Here is a tiny trained network, its code and every weight. The questions are about switching its units off for an input and a class, where a switched-off unit gives its printed mean instead of its output.

import numpy as np


def w(rows, s, z=0):
    codes = np.array(rows[::2]) - 128.0
    scale = np.full(codes.shape[1], s)
    scale[-1] = z or s
    return codes * scale


def norm(h):
    return h / np.sqrt((h * h).mean(-1, keepdims=True) + 1e-5)


def f(y):
    return y / 2 * (1 + np.tanh(0.7978845608 * (y + 0.044715 * y**3)))


def log_softmax(a):
    a = a - a.max(-1, keepdims=True)
    return a - np.log(np.exp(a).sum(-1, keepdims=True))


def net(x, mask):
    res = np.array(x, float).reshape(1, 2) / 4 @ E
    u = 0
    for l in range(3):
        y = f(norm(res) @ A[l][:, :-1].T + A[l][:, -1])
        res = res + np.where(mask[u : u + 8], y, B[l][:, -1]) @ B[l][:, :-1]
        u += 8
    return log_softmax(norm(res)[-1] @ U[:, :-1].T + U[:, -1])


A, B = {}, {}
E = w([
[100,181,131,234,167,101,186],'x0',
[96,253,170,70,131,175,106],'x1',
],0.0031)
A[0] = w([
[173,170,78,116,175,200,114,6],'L0N1',
[96,94,65,119,109,96,190,184],'L0N2',
[78,157,154,127,3,80,109,48],'L0N3',
[93,120,152,201,90,155,98,186],'L0N4',
[138,86,146,140,116,211,76,178],'L0N5',
[113,61,135,171,145,110,147,142],'L0N6',
[101,172,169,151,81,187,161,200],'L0N7',
[136,146,123,114,158,141,156,29],'L0N8',
],0.0046,0.0014)
B[0] = w([
[136,154,83,109,196,139,182,115],'L0N1',
[138,166,130,90,190,143,38,193],'L0N2',
[110,152,116,186,171,98,176,113],'L0N3',
[149,102,207,99,87,188,81,181],'L0N4',
[84,151,147,253,114,40,97,167],'L0N5',
[135,124,166,52,109,81,142,218],'L0N6',
[211,140,169,62,118,83,89,252],'L0N7',
[109,109,32,44,214,114,165,106],'L0N8',
],0.0033,0.0017)
A[1] = w([
[146,73,143,70,82,196,136,252],'L1N1',
[186,88,2,158,57,107,172,76],'L1N2',
[68,72,157,153,154,105,94,94],'L1N3',
[154,113,41,62,95,198,97,206],'L1N4',
[125,162,125,174,198,99,251,67],'L1N5',
[152,87,128,144,95,99,163,143],'L1N6',
[80,141,156,213,196,147,161,32],'L1N7',
[246,178,210,91,90,127,147,66],'L1N8',
],0.0044,0.00038)
B[1] = w([
[130,163,138,231,136,227,179,162],'L1N1',
[118,252,173,96,234,149,189,147],'L1N2',
[161,131,50,22,119,138,51,161],'L1N3',
[170,168,176,164,104,147,179,156],'L1N4',
[120,81,139,85,73,246,111,218],'L1N5',
[130,220,211,137,59,107,196,154],'L1N6',
[176,60,127,128,46,147,121,183],'L1N7',
[170,96,96,142,150,109,64,254],'L1N8',
],0.0038,0.0023)
A[2] = w([
[187,137,171,120,71,146,89,179],'L2N1',
[167,119,135,73,66,157,80,103],'L2N2',
[51,158,162,201,82,158,185,135],'L2N3',
[153,87,177,166,120,104,194,245],'L2N4',
[82,181,145,137,41,77,68,106],'L2N5',
[172,140,143,126,2,249,180,74],'L2N6',
[96,214,162,78,141,221,106,155],'L2N7',
[156,133,175,137,140,64,144,195],'L2N8',
],0.0045,0.0012)
B[2] = w([
[66,82,49,208,108,115,142,255],'L2N1',
[101,117,114,176,187,150,161,216],'L2N2',
[76,74,48,252,161,117,55,133],'L2N3',
[116,154,125,68,85,118,137,171],'L2N4',
[181,91,117,174,169,137,76,173],'L2N5',
[86,107,74,180,118,217,197,253],'L2N6',
[152,91,151,58,63,74,176,247],'L2N7',
[172,160,152,96,105,147,104,167],'L2N8',
],0.005,0.0037)
U = w([
[39,54,52,209,39,232,232,198],'0',
[226,174,204,2,31,51,144,203],'1',
[205,95,90,200,198,90,9,197],'2',
[64,203,157,133,191,149,127,10],'3',
[19,188,195,115,210,165,106,1],'4',
[87,192,183,134,206,164,137,18],'5',
[41,202,177,122,220,159,127,18],'6',
],0.0076,0.0049)

Each question gives the input, the list of numbers given to net, and the class t.
The units are the neurons (one row each of A and B). Each row of codes is followed by its name. A weight is (code - 128) times the scale printed after its matrix; where a second scale follows, it is the last column's (A, B and U).
mask holds one flag per neuron, layer by layer. A switched-off neuron (its flag False) gives its mean, the last column of its row in B, instead of its output. The means were averaged over made-up inputs and are rounded, as every weight is.
A unit's drop is (log p(t) with every unit on - log p(t) with that unit switched off) / (log p(t) with every unit on - log p(t) with every unit switched off).
The circuit of an input: a set's keep is (log p(t) with only the set's units on - log p(t) with every unit switched off) / (log p(t) with every unit on - log p(t) with every unit switched off). Starting from the 12 units with the biggest drops (on a tie, the unit counted first), units are removed one at a time, each time the one whose removal leaves the highest keep (on an exact tie, the one counted first), for as long as the keep stays at least 0.8.
circuit, biggest first: the units of the circuit, biggest drop first
unit that matters most: the unit with the biggest drop
top k neurons: the k neurons with the biggest drops, biggest first
top k neurons in layer l: the k neurons of layer l with the biggest drops, biggest first
drop of u: that unit's drop, to one decimal
input [-8,7], class 0: circuit, biggest first : [L1N1 L0N2 L2N6]
input [-3,5], class 1: circuit, biggest first : [L2N7]
input [7,7], class 0: top 3 neurons in layer 2 : [L2N3 L2N7 L2N4]
input [2,1], class 2: top 2 neurons : [L0N7 L1N8]
input [1,2], class 2: circuit, biggest first : [L0N7 L1N8]
input [2,-2], class 2: circuit, biggest first : [L0N2 L2N6]
input [2,3], class 2: top 3 neurons : [L0N7 L1N8 L1N2]
input [-1,0], class 2: top 2 neurons : [L0N5 L1N5]
input [-3,-5], class 1: top 2 neurons : [L1N5 L1N2]
input [8,7], class 0: top 4 neurons : [L1N5 L1N7 L0N2 L2N3]
input [0,0], class 2: top 3 neurons : [L2N6 L1N5 L2N7]
input [0,-3], class 2: top 3 neurons : [L0N2 L1N3 L1N5]
input [-3,1], class 2: top 4 neurons : [L0N5 L1N5 L0N4 L1N7]
input [2,5], class 1: unit that matters most : L0N7
input [-7,7], class 0: top 2 neurons : [L1N1 L0N2]
input [-1,-2], class 2: top 4 neurons : [L0N5 L1N5 L2N6 L0N2]
input [2,4], class 1: top 2 neurons : [L0N7 L2N6]
input [-2,3], class 2: top 3 neurons in layer 0 : [L0N5 L0N2 L0N7]
input [2,6], class 1: drop of L2N7 : 0.1
input [-1,2], class 2: unit that matters most : L2N7
input [4,-5], class 1: drop of L1N1 : 0.3
input [-7,6], class 0: drop of L1N1 : 0.3
